Below are the code and all the weights of a small trained network. Each question names an input and a class and asks about switching units off, where a switched-off unit gives its printed mean instead of its output.

import numpy as np


def w(rows, s, z=0):
    codes = np.array(rows[::2]) - 128.0
    scale = np.full(codes.shape[1], s)
    scale[-1] = z or s
    return codes * scale


def norm(h):
    return h / np.sqrt((h * h).mean(-1, keepdims=True) + 1e-5)


def f(y):
    return y / 2 * (1 + np.tanh(0.7978845608 * (y + 0.044715 * y**3)))


def log_softmax(a):
    a = a - a.max(-1, keepdims=True)
    return a - np.log(np.exp(a).sum(-1, keepdims=True))


def net(x, mask):
    res = np.array(x, float).reshape(1, 6) / 4 @ E
    u = 0
    for l in range(2):
        y = f(norm(res) @ A[l][:, :-1].T + A[l][:, -1])
        res = res + np.where(mask[u : u + 6], y, B[l][:, -1]) @ B[l][:, :-1]
        u += 6
    return log_softmax(norm(res)[-1] @ U[:, :-1].T + U[:, -1])


A, B = {}, {}
E = w([
[86,76,57,73,222,69,178,148,197,55],'x0',
[107,207,154,216,171,212,80,75,123,168],'x1',
[236,76,130,91,101,233,75,150,219,53],'x2',
[181,96,122,122,60,109,180,57,176,38],'x3',
[96,91,161,51,2,62,193,128,133,173],'x4',
[100,135,96,114,207,110,128,195,29,124],'x5',
],0.0059)
A[0] = w([
[144,148,165,199,68,190,105,83,120,178,42],'L0N0',
[222,113,135,164,84,200,65,90,139,71,47],'L0N1',
[182,152,189,25,94,150,57,255,70,240,36],'L0N2',
[175,63,133,76,9,129,188,67,250,59,24],'L0N3',
[137,160,151,66,59,182,97,224,68,200,22],'L0N4',
[125,71,71,52,167,40,199,203,79,84,1],'L0N5',
],0.0047,0.0059)
B[0] = w([
[138,55,43,78,186,82,189,200,107,66,155],'L0N0',
[243,205,119,167,112,80,166,150,50,80,188],'L0N1',
[39,8,143,158,67,202,103,214,63,125,159],'L0N2',
[18,138,145,91,45,146,96,26,253,79,252],'L0N3',
[46,71,142,124,76,163,76,174,131,157,131],'L0N4',
[75,124,35,145,182,75,123,160,59,15,179],'L0N5',
],0.0055,0.0035)
A[1] = w([
[99,67,98,34,150,32,222,141,95,87,7],'L1N0',
[130,89,86,82,185,35,177,192,88,107,39],'L1N1',
[151,92,67,78,175,155,142,132,214,64,11],'L1N2',
[110,177,105,164,254,174,87,122,110,141,4],'L1N3',
[105,74,74,35,184,76,169,183,161,55,101],'L1N4',
[68,167,126,130,107,50,187,96,62,224,9],'L1N5',
],0.0069,0.0048)
B[1] = w([
[88,156,70,181,126,134,82,132,91,32,207],'L1N0',
[95,85,76,122,49,71,121,132,85,31,188],'L1N1',
[159,140,198,108,142,106,182,122,88,254,197],'L1N2',
[2,166,101,166,135,156,73,76,209,115,217],'L1N3',
[151,70,52,98,169,80,125,141,98,176,253],'L1N4',
[209,186,223,121,161,63,227,174,111,157,193],'L1N5',
],0.0085,0.0052)
U = w([
[128,106,155,66,27,122,157,33,231,84,168],'0',
[115,197,226,147,129,55,225,151,72,166,132],'1',
[69,92,30,101,140,51,128,155,73,45,226],'2',
[199,75,100,63,208,105,157,115,165,185,3],'3',
[247,177,143,174,123,187,109,116,110,57,66],'4',
[75,81,177,132,67,200,71,211,65,178,119],'5',
[46,199,111,195,219,182,64,99,164,133,117],'6',
],0.014,0.0028)

Each question gives the input, the list of numbers given to net, and the class t.
The units are the neurons (one row each of A and B). Each row of codes is followed by its name. A weight is (code - 128) times the scale printed after its matrix; where a second scale follows, it is the last column's (A, B and U).
mask holds one flag per neuron, layer by layer. A switched-off neuron (its flag False) gives its mean, the last column of its row in B, instead of its output. The means were averaged over made-up inputs and are rounded, as every weight is.
A unit's drop is (log p(t) with every unit on - log p(t) with that unit switched off) / (log p(t) with every unit on - log p(t) with every unit switched off).
The circuit of an input: a set's keep is (log p(t) with only the set's units on - log p(t) with every unit switched off) / (log p(t) with every unit on - log p(t) with every unit switched off). Starting from all 12 units, units are removed one at a time, each time the one whose removal leaves the highest keep (on an exact tie, the one counted first), for as long as the keep stays at least 0.8.
circuit, biggest first: the units of the circuit, biggest drop first
unit that matters most: the unit with the biggest drop
k most important neurons: the k neurons with the biggest drops, biggest first
k most important neurons of layer l: the k neurons of layer l with the biggest drops, biggest first
drop when u is switched off: that unit's drop, to one decimal
input [3,-1,5,-8,6,1], class 5: 3 most important neurons : [L0N2 L0N4 L0N0]
input [-1,-3,6,1,-5,7], class 4: 3 most important neurons : [L0N3 L0N0 L0N1]
input [2,-3,8,-6,-1,4], class 3: unit that matters most : L1N0
input [6,-1,6,-8,3,-7], class 3: 3 most important neurons : [L1N2 L1N3 L1N1]
input [-1,-6,1,-7,0,1], class 5: 2 most important neurons : [L0N2 L0N4]
input [8,1,-2,-3,-3,-7], class 3: 2 most important neurons of layer 1 : [L1N2 L1N4]
input [-2,-8,3,1,-5,-2], class 0: 4 most important neurons of layer 0 : [L0N3 L0N0 L0N5 L0N1]
input [2,2,-5,6,-3,-4], class 0: 2 most important neurons : [L1N3 L1N0]
input [8,8,-7,3,3,-7], class 1: 2 most important neurons of layer 1 : [L1N5 L1N3]
input [-5,-1,1,1,-3,-6], class 4: 2 most important neurons : [L0N1 L1N3]
input [6,7,8,-7,6,4], class 5: 3 most important neurons : [L0N2 L1N0 L0N5]
input [5,-2,6,-4,0,0], class 3: drop when L1N2 is switched off : 0.6
input [1,4,-7,8,0,-2], class 1: drop when L0N0 is switched off : 0.0
input [-1,4,-3,2,1,7], class 1: circuit, biggest first : [L1N5]
